Here is a tiny trained network, its code and every weight. The questions are about switching its units off for an input and a class, where a switched-off unit gives its printed mean instead of its output.

import numpy as np


def w(rows, s, z=0):
    codes = np.array(rows[::2]) - 128.0
    scale = np.full(codes.shape[1], s)
    scale[-1] = z or s
    return codes * scale


def norm(h):
    return h / np.sqrt((h * h).mean(-1, keepdims=True) + 1e-5)


def f(y):
    return y / 2 * (1 + np.tanh(0.7978845608 * (y + 0.044715 * y**3)))


def log_softmax(a):
    a = a - a.max(-1, keepdims=True)
    return a - np.log(np.exp(a).sum(-1, keepdims=True))


def net(x, mask):
    res = np.array(x, float).reshape(1, 6) / 4 @ E
    u = 0
    for l in range(4):
        y = f(norm(res) @ A[l][:, :-1].T + A[l][:, -1])
        res = res + np.where(mask[u : u + 9], y, B[l][:, -1]) @ B[l][:, :-1]
        u += 9
    return log_softmax(norm(res)[-1] @ U[:, :-1].T + U[:, -1])


A, B = {}, {}
E = w([
[204,101,111,254,102,166,169,148,202],'x0',
[158,68,174,115,153,80,28,214,146],'x1',
[179,53,121,138,103,209,41,106,103],'x2',
[206,174,88,31,108,99,144,69,197],'x3',
[210,129,174,185,111,83,149,169,31],'x4',
[65,71,171,116,69,133,159,56,187],'x5',
],0.0065)
A[0] = w([
[203,182,105,178,89,56,202,184,54,5],'0.n1',
[113,146,120,156,86,94,139,89,125,85],'0.n2',
[189,33,125,119,87,171,153,116,163,118],'0.n3',
[151,115,149,163,162,83,70,160,92,54],'0.n4',
[133,129,183,121,69,92,136,197,176,38],'0.n5',
[138,105,88,253,123,159,154,187,128,14],'0.n6',
[122,148,178,211,137,168,108,132,123,129],'0.n7',
[211,197,128,145,128,141,192,138,73,92],'0.n8',
[97,103,145,124,111,91,78,134,49,59],'0.n9',
],0.0063,0.0032)
B[0] = w([
[202,233,151,114,93,153,89,157,68,249],'0.n1',
[145,121,107,144,133,112,185,70,172,129],'0.n2',
[174,102,83,114,81,107,113,135,143,237],'0.n3',
[45,142,169,46,144,139,238,87,104,190],'0.n4',
[121,150,208,220,199,74,96,133,200,137],'0.n5',
[130,94,17,188,85,208,245,178,131,236],'0.n6',
[114,114,126,176,137,138,172,171,74,205],'0.n7',
[146,239,175,94,1,66,110,183,151,234],'0.n8',
[115,109,128,137,132,146,115,169,80,181],'0.n9',
],0.0065,0.0022)
A[1] = w([
[82,155,182,188,183,22,177,175,128,3],'1.n1',
[96,126,118,127,116,159,144,12,150,117],'1.n2',
[120,70,187,150,90,131,162,107,68,72],'1.n3',
[184,119,104,115,133,160,136,90,211,25],'1.n4',
[54,112,114,106,171,177,176,60,77,145],'1.n5',
[20,119,90,170,110,106,130,46,191,155],'1.n6',
[137,166,38,64,253,138,93,151,162,22],'1.n7',
[69,153,91,62,94,195,175,157,42,151],'1.n8',
[164,134,184,119,214,147,146,111,130,46],'1.n9',
],0.0065,0.0024)
B[1] = w([
[120,80,115,195,9,87,3,47,119,186],'1.n1',
[114,200,170,63,57,169,184,60,133,208],'1.n2',
[59,200,105,113,226,118,61,144,138,160],'1.n3',
[175,39,190,72,181,136,94,123,33,173],'1.n4',
[168,128,147,64,161,79,213,172,133,214],'1.n5',
[158,228,172,90,97,86,255,159,80,246],'1.n6',
[62,177,12,150,154,133,7,164,209,175],'1.n7',
[163,113,213,110,199,122,134,132,202,253],'1.n8',
[63,125,96,240,162,29,147,76,118,101],'1.n9',
],0.006,0.0036)
A[2] = w([
[141,100,66,254,141,193,221,176,138,25],'2.n1',
[79,58,136,118,182,143,70,162,20,68],'2.n2',
[147,39,107,95,60,200,43,19,153,4],'2.n3',
[183,57,109,75,110,128,111,105,221,81],'2.n4',
[202,107,137,195,161,167,30,172,183,159],'2.n5',
[110,72,147,139,132,58,156,196,178,116],'2.n6',
[197,218,102,194,144,68,130,97,82,38],'2.n7',
[205,150,112,154,177,107,167,123,225,99],'2.n8',
[65,145,137,95,131,150,200,38,153,88],'2.n9',
],0.0066,0.0038)
B[2] = w([
[47,27,11,227,81,122,145,174,76,251],'2.n1',
[41,117,198,45,181,123,188,129,29,222],'2.n2',
[249,147,88,96,119,219,135,64,84,193],'2.n3',
[229,73,105,171,235,86,127,67,176,191],'2.n4',
[62,140,150,126,127,113,253,110,177,244],'2.n5',
[157,86,105,162,129,58,96,116,78,174],'2.n6',
[155,202,78,113,61,71,160,177,80,177],'2.n7',
[122,93,146,147,201,135,106,179,112,178],'2.n8',
[155,159,201,212,115,161,177,124,206,237],'2.n9',
],0.0068,0.0031)
A[3] = w([
[195,104,67,96,54,217,79,92,169,19],'3.n1',
[34,195,6,86,188,146,2,151,167,3],'3.n2',
[84,89,76,250,117,172,159,218,126,49],'3.n3',
[111,134,169,96,109,122,161,244,99,129],'3.n4',
[64,187,127,116,131,176,220,59,188,53],'3.n5',
[128,166,125,27,138,43,108,111,169,105],'3.n6',
[59,104,147,178,92,50,87,191,117,96],'3.n7',
[67,62,241,57,128,159,80,172,56,29],'3.n8',
[169,170,115,161,101,137,156,80,234,110],'3.n9',
],0.0066,0.004)
B[3] = w([
[92,141,118,83,142,178,63,16,81,171],'3.n1',
[44,194,48,150,129,134,59,224,182,170],'3.n2',
[67,54,56,148,68,240,113,134,150,252],'3.n3',
[175,112,25,35,139,82,180,90,96,236],'3.n4',
[33,155,253,82,29,139,127,132,174,220],'3.n5',
[87,98,106,222,96,222,102,164,149,224],'3.n6',
[131,132,161,143,111,229,70,36,94,205],'3.n7',
[91,66,150,132,230,80,156,123,24,218],'3.n8',
[78,77,183,90,222,141,175,115,60,227],'3.n9',
],0.0078,0.0039)
U = w([
[232,229,88,123,70,82,152,197,76,216],'0',
[210,45,135,168,211,85,137,147,205,18],'1',
[106,97,184,214,83,78,31,85,124,5],'2',
[105,59,26,214,50,225,176,175,100,168],'3',
[76,174,223,93,89,162,220,99,188,183],'4',
[75,93,145,83,232,109,125,150,13,178],'5',
[71,174,39,116,163,167,21,201,204,145],'6',
[212,108,92,74,158,221,89,1,139,147],'7',
],0.014,0.0028)

Each question gives the input, the list of numbers given to net, and the class t.
The units are the neurons (one row each of A and B). Each row of codes is followed by its name. A weight is (code - 128) times the scale printed after its matrix; where a second scale follows, it is the last column's (A, B and U).
mask holds one flag per neuron, layer by layer. A switched-off neuron (its flag False) gives its mean, the last column of its row in B, instead of its output. The means were averaged over made-up inputs and are rounded, as every weight is.
A unit's drop is (log p(t) with every unit on - log p(t) with that unit switched off) / (log p(t) with every unit on - log p(t) with every unit switched off).
The circuit of an input: a set's keep is (log p(t) with only the set's units on - log p(t) with every unit switched off) / (log p(t) with every unit on - log p(t) with every unit switched off). Starting from the 12 units with the biggest drops (on a tie, the unit counted first), units are removed one at a time, each time the one whose removal leaves the highest keep (on an exact tie, the one counted first), for as long as the keep stays at least 0.8.
units of the circuit, in order: the units of the circuit, biggest drop first
unit that matters most: the unit with the biggest drop
k most important neurons: the k neurons with the biggest drops, biggest first
k most important neurons of layer l: the k neurons of layer l with the biggest drops, biggest first
drop when u is switched off: that unit's drop, to one decimal
input [4,6,-7,0,6,4], class 2: unit that matters most => 1.n1
input [3,-2,7,0,4,6], class 7: units of the circuit, in order => [2.n3, 3.n1]
input [8,7,5,0,-8,5], class 7: units of the circuit, in order => [2.n3, 3.n1]
input [-8,0,3,6,-4,-2], class 6: 2 most important neurons => [1.n7, 3.n2]
input [2,3,-6,1,6,5], class 2: 3 most important neurons => [1.n1, 0.n5, 1.n6]
input [6,6,-5,1,1,-4], class 3: 3 most important neurons => [0.n6, 3.n3, 1.n6]
input [3,2,-5,8,-4,2], class 1: units of the circuit, in order => [2.n4, 2.n8]
input [7,-6,5,6,-2,6], class 7: 2 most important neurons of layer 0 => [0.n3, 0.n4]
input [1,-6,5,-3,4,7], class 4: 3 most important neurons => [1.n2, 3.n5, 2.n9]
input [-1,4,-7,-4,-3,7], class 2: 2 most important neurons => [1.n1, 0.n5]
input [-7,-5,8,-8,-7,1], class 4: 4 most important neurons => [2.n9, 1.n2, 3.n5, 1.n4]
input [7,1,1,5,5,5], class 1: 2 most important neurons => [2.n4, 0.n3]
input [3,-2,5,3,-3,8], class 7: 2 most important neurons => [0.n3, 2.n3]
input [3,6,-7,-4,-3,4], class 2: units of the circuit, in order => [1.n1]
input [7,2,-7,-2,-3,8], class 3: 2 most important neurons of layer 2 => [2.n1, 2.n6]
input [-5,2,5,-2,-5,-8], class 6: 3 most important neurons => [1.n7, 3.n2, 1.n4]
input [7,2,3,6,4,0], class 1: 2 most important neurons => [1.n6, 2.n4]
input [2,3,-8,-6,-4,-3], class 3: drop when 0.n6 is switched off => 0.1
input [-8,3,1,5,-2,2], class 6: drop when 3.n6 is switched off => 0.0
input [-2,7,-7,3,8,4], class 2: units of the circuit, in order => [1.n1]
